Below are the code and all the weights of a small trained network. Each question names an input and a class and asks about switching units off, where a switched-off unit gives its printed mean instead of its output.

import numpy as np


def w(rows, s, z=0):
    codes = np.array(rows[::2]) - 128.0
    scale = np.full(codes.shape[1], s)
    scale[-1] = z or s
    return codes * scale


def f(y):
    return np.maximum(y, 0)


def log_softmax(a):
    a = a - a.max(-1, keepdims=True)
    return a - np.log(np.exp(a).sum(-1, keepdims=True))


def net(x, mask):
    res = np.array(x, float).reshape(1, 2) / 4 @ E
    y = f(res @ A[0][:, :-1].T + A[0][:, -1])
    res = res + np.where(mask, y, B[0][:, -1]) @ B[0][:, :-1]
    return log_softmax(res[-1] @ U[:, :-1].T + U[:, -1])


A, B = {}, {}
E = w([
[91,78,26,103,64],'x0',
[4,172,153,88,191],'x1',
],0.014)
A[0] = w([
[200,138,160,195,181,240],'n0',
[215,106,129,175,154,226],'n1',
[173,178,100,171,125,194],'n2',
[53,104,80,53,131,127],'n3',
[160,177,178,99,226,208],'n4',
[70,85,92,102,158,88],'n5',
[157,185,208,138,126,253],'n6',
[195,50,79,182,17,197],'n7',
[224,117,168,247,136,211],'n8',
[148,138,161,169,119,169],'n9',
[22,215,172,144,215,183],'n10',
[93,101,46,95,80,155],'n11',
[113,100,26,53,91,186],'n12',
],0.014,0.006)
B[0] = w([
[202,212,128,112,56,196],'n0',
[179,136,136,70,50,192],'n1',
[150,133,99,75,48,162],'n2',
[42,241,169,92,177,191],'n3',
[197,110,92,208,84,210],'n4',
[89,202,163,84,127,166],'n5',
[170,159,69,197,47,200],'n6',
[198,91,1,100,173,238],'n7',
[126,204,141,84,101,210],'n8',
[94,192,172,114,70,157],'n9',
[164,177,87,211,200,254],'n10',
[145,133,155,62,208,199],'n11',
[166,148,121,26,198,211],'n12',
],0.0089,0.024)
U = w([
[149,171,105,128,36,252],'0',
[171,83,53,98,157,202],'1',
[154,150,73,250,131,140],'2',
[86,203,147,96,143,145],'3',
[133,64,152,159,124,37],'4',
[84,91,120,133,117,25],'5',
[108,84,143,154,93,15],'6',
[118,99,155,168,143,18],'7',
],0.016,0.0028)

Each question gives the input, the list of numbers given to net, and the class t.
The units are the neurons (one row each of A and B). Each row of codes is followed by its name. A weight is (code - 128) times the scale printed after its matrix; where a second scale follows, it is the last column's (A, B and U).
mask holds one flag per neuron, in row order. A switched-off neuron (its flag False) gives its mean, the last column of its row in B, instead of its output. The means were averaged over made-up inputs and are rounded, as every weight is.
A unit's drop is (log p(t) with every unit on - log p(t) with that unit switched off) / (log p(t) with every unit on - log p(t) with every unit switched off).
k most important neurons: the k neurons with the biggest drops, biggest first
drop of u: that unit's drop, to one decimal
input [2,2], class 3: most important neuron	[n7]
input [6,1], class 3: 3 most important neurons	[n3; n4; n5]
input [8,1], class 3: 2 most important neurons	[n3; n5]
input [0,3], class 2: 3 most important neurons	[n12; n8; n11]
input [5,0], class 1: 2 most important neurons	[n8; n7]
input [-7,1], class 2: 2 most important neurons	[n10; n4]
input [0,2], class 2: 3 most important neurons	[n12; n8; n11]
input [2,-6], class 1: drop of n7	1.8
input [0,4], class 2: drop of n10	0.1
input [7,-1], class 1: drop of n7	0.2
